Below is a small trained network, with its code and all its weights. Each question gives an input and a target symbol and asks what happens when units are switched off, that is, made to give their printed mean instead of their output.

import numpy as np


def w(rows, s, z=0):
    codes = np.array(rows[::2]) - 128.0
    scale = np.full(codes.shape[1], s)
    scale[-1] = z or s
    return codes * scale


def softmax(a):
    e = np.exp(a - a.max(-1, keepdims=True))
    return e / e.sum(-1, keepdims=True)


def log_softmax(a):
    a = a - a.max(-1, keepdims=True)
    return a - np.log(np.exp(a).sum(-1, keepdims=True))


def net(x, mask):
    ids = ['αγζηθμξτφ'.index(c) for c in x.split()]
    T = len(ids)
    res = E[ids] + P[:T]
    u = 0
    for l in range(3):
        r = res
        for j in range(3):
            rows = slice(2 * j, 2 * j + 2)
            q, k, v = (r @ M[l][rows].T for M in (Q, K, V))
            z = softmax(np.where(np.tri(T) > 0, q @ k.T / 2**0.5, -1e9)) @ v
            o = O[l][rows]
            res = res + np.where(mask[u + j], z, o[:, -1]) @ o[:, :-1]
        u += 3
    return log_softmax(res[-1] @ U[:, :-1].T + U[:, -1])


Q, K, V, O = {}, {}, {}, {}
E = w([
[94,120,188,126,56],'α',
[166,106,179,87,117],'γ',
[197,145,81,72,107],'ζ',
[205,136,143,175,144],'η',
[129,165,205,144,199],'θ',
[120,176,75,175,183],'μ',
[77,150,113,60,165],'ξ',
[30,159,115,125,196],'τ',
[109,107,4,105,108],'φ',
],0.025)
P = w([
[95,239,177,95,142],'0',
[76,76,138,139,120],'1',
[80,2,123,160,89],'2',
[89,16,123,161,79],'3',
[105,33,117,155,80],'4',
[105,55,110,145,78],'5',
[113,71,120,144,80],'6',
[119,107,119,132,75],'7',
[116,122,130,129,86],'8',
[134,173,130,119,76],'9',
[129,184,145,115,91],'10',
[128,179,154,120,92],'11',
],0.0057)
Q[0] = w([
[181,165,122,175,234],'L0H0',
[225,77,92,195,90],'L0H0',
[160,152,171,120,26],'L0H1',
[89,104,51,254,95],'L0H1',
[40,112,145,50,188],'L0H2',
[45,137,162,114,133],'L0H2',
],0.0085)
K[0] = w([
[124,94,75,202,245],'L0H0',
[229,168,99,172,221],'L0H0',
[254,77,90,58,132],'L0H1',
[132,130,155,70,23],'L0H1',
[37,83,148,135,94],'L0H2',
[117,151,193,164,170],'L0H2',
],0.0091)
V[0] = w([
[126,199,142,117,92],'L0H0',
[168,112,167,2,168],'L0H0',
[107,152,135,165,163],'L0H1',
[59,180,127,195,71],'L0H1',
[137,190,77,169,143],'L0H2',
[99,169,155,128,106],'L0H2',
],0.008)
O[0] = w([
[145,2,142,207,86,159],'L0H0',
[90,125,84,48,158,98],'L0H0',
[156,239,135,129,89,254],'L0H1',
[75,216,123,47,173,218],'L0H1',
[195,3,141,144,81,171],'L0H2',
[60,131,132,175,75,180],'L0H2',
],0.006,0.0023)
Q[1] = w([
[62,100,26,73,192],'L1H0',
[16,194,192,211,76],'L1H0',
[87,174,143,96,168],'L1H1',
[100,118,90,118,97],'L1H1',
[144,146,255,35,131],'L1H2',
[59,192,80,215,247],'L1H2',
],0.0087)
K[1] = w([
[125,115,118,66,245],'L1H0',
[54,166,227,85,100],'L1H0',
[161,128,142,102,191],'L1H1',
[78,87,80,161,62],'L1H1',
[145,113,201,113,105],'L1H2',
[138,164,92,130,248],'L1H2',
],0.011)
V[1] = w([
[131,125,117,116,195],'L1H0',
[150,72,144,99,123],'L1H0',
[159,134,106,160,143],'L1H1',
[116,100,117,128,178],'L1H1',
[180,110,108,132,245],'L1H2',
[128,155,82,167,194],'L1H2',
],0.012)
O[1] = w([
[132,204,142,181,2,125],'L1H0',
[132,136,105,133,163,36],'L1H0',
[165,189,82,221,112,58],'L1H1',
[202,199,188,167,78,162],'L1H1',
[130,227,180,42,13,1],'L1H2',
[184,128,122,190,66,186],'L1H2',
],0.0078,0.0025)
Q[2] = w([
[100,145,228,199,98],'L2H0',
[68,159,227,127,115],'L2H0',
[160,77,96,136,172],'L2H1',
[254,169,111,143,187],'L2H1',
[8,200,48,83,94],'L2H2',
[188,92,225,144,116],'L2H2',
],0.0062)
K[2] = w([
[124,101,154,151,76],'L2H0',
[104,12,134,117,123],'L2H0',
[90,140,74,146,14],'L2H1',
[126,79,131,85,90],'L2H1',
[154,155,109,96,94],'L2H2',
[218,121,214,157,172],'L2H2',
],0.011)
V[2] = w([
[158,118,139,140,252],'L2H0',
[108,169,107,157,209],'L2H0',
[148,164,149,90,139],'L2H1',
[145,112,65,127,50],'L2H1',
[69,117,95,134,176],'L2H2',
[135,65,254,174,122],'L2H2',
],0.0097)
O[2] = w([
[141,96,203,164,131,209],'L2H0',
[174,70,114,150,67,192],'L2H0',
[222,138,165,153,103,125],'L2H1',
[143,103,137,136,76,74],'L2H1',
[130,179,121,142,2,254],'L2H2',
[143,201,148,117,199,161],'L2H2',
],0.0091,0.0059)
U = w([
[119,218,166,104,177,23],'α',
[187,181,97,234,106,56],'γ',
[249,69,169,185,159,221],'ζ',
[23,207,95,182,129,159],'η',
[75,158,173,2,76,26],'θ',
[243,97,140,23,110,138],'μ',
[127,87,100,141,80,58],'ξ',
[114,72,171,4,200,128],'τ',
[47,70,112,148,220,254],'φ',
],0.0088,0.004)

Each question gives the input, a string of symbols that net reads in full, and the target symbol t.
The units are the heads (2 rows each of Q, K, V and O). Each row of codes is followed by its name. A weight is (code - 128) times the scale printed after its matrix; where a second scale follows, it is the last column's (O and U).
mask holds one flag per head, layer by layer. A switched-off head (its flag False) gives its mean, the last column of its rows in O, instead of its output. The means were averaged over made-up inputs and are rounded, as every weight is.
A unit's drop is (log p(t) with every unit on - log p(t) with that unit switched off) / (log p(t) with every unit on - log p(t) with every unit switched off).
The circuit of an input: a set's keep is (log p(t) with only the set's units on - log p(t) with every unit switched off) / (log p(t) with every unit on - log p(t) with every unit switched off). Starting from all 9 units, units are removed one at a time, each time the one whose removal leaves the highest keep (on an exact tie, the one counted first), for as long as the keep stays at least 0.8.
circuit, biggest first: the units of the circuit, biggest drop first
most important unit: the unit with the biggest drop
which heads matter: for each layer, one digit per head in row order, 1 if its drop is at least 0.15 and else 0, layers parted by /
drop of u: that unit's drop, to one decimal
input ξ α φ μ τ τ τ γ, target η: most important unit	L2H2
input ξ α θ ξ ξ φ τ ζ ζ θ ζ, target ζ: circuit, biggest first	L2H0; L1H0; L1H2; L0H1
input α ξ μ μ ξ ζ θ ζ η, target γ: which heads matter	000 / 101 / 001
input α γ θ θ φ τ, target ξ: which heads matter	000 / 001 / 101
input θ γ ξ ξ α α α ξ, target φ: circuit, biggest first	L2H1; L1H2; L2H2; L0H0
input θ φ γ μ η θ ξ γ, target τ: circuit, biggest first	L2H2; L1H2
input τ τ η η θ α θ τ, target ζ: which heads matter	000 / 101 / 100
input τ ζ ξ τ η τ γ α θ τ θ ζ, target ζ: which heads matter	000 / 101 / 100
input γ γ α γ, target φ: which heads matter	000 / 001 / 000
input α ζ φ ζ, target ξ: circuit, biggest first	L2H2; L1H2; L2H1; L1H1
input τ μ μ ζ θ α θ ζ ξ, target ζ: circuit, biggest first	L1H2; L2H0; L1H0
input α η τ φ τ θ θ η τ θ ξ, target ζ: circuit, biggest first	L2H0; L1H2; L1H0; L0H0
input η ξ φ θ φ τ α τ ζ θ ζ τ, target ζ: circuit, biggest first	L1H2; L2H0; L1H0
input α τ ζ, target φ: which heads matter	100 / 001 / 000
input τ α φ η μ θ γ θ μ η, target γ: circuit, biggest first	L1H2; L2H2; L0H0
input τ τ φ θ, target α: which heads matter	000 / 000 / 001
input τ ζ θ γ η η θ θ α τ, target φ: circuit, biggest first	L1H2; L2H2; L2H0; L0H2
input η θ μ, target γ: most important unit	L1H1
input ζ θ ξ φ ζ ξ α θ ζ φ, target ξ: drop of L2H2	0.7
input τ α ξ θ γ τ μ φ τ, target ξ: drop of L2H1	0.0
input φ ζ θ ξ ζ φ α θ θ θ, target ζ: drop of L2H0	3.8
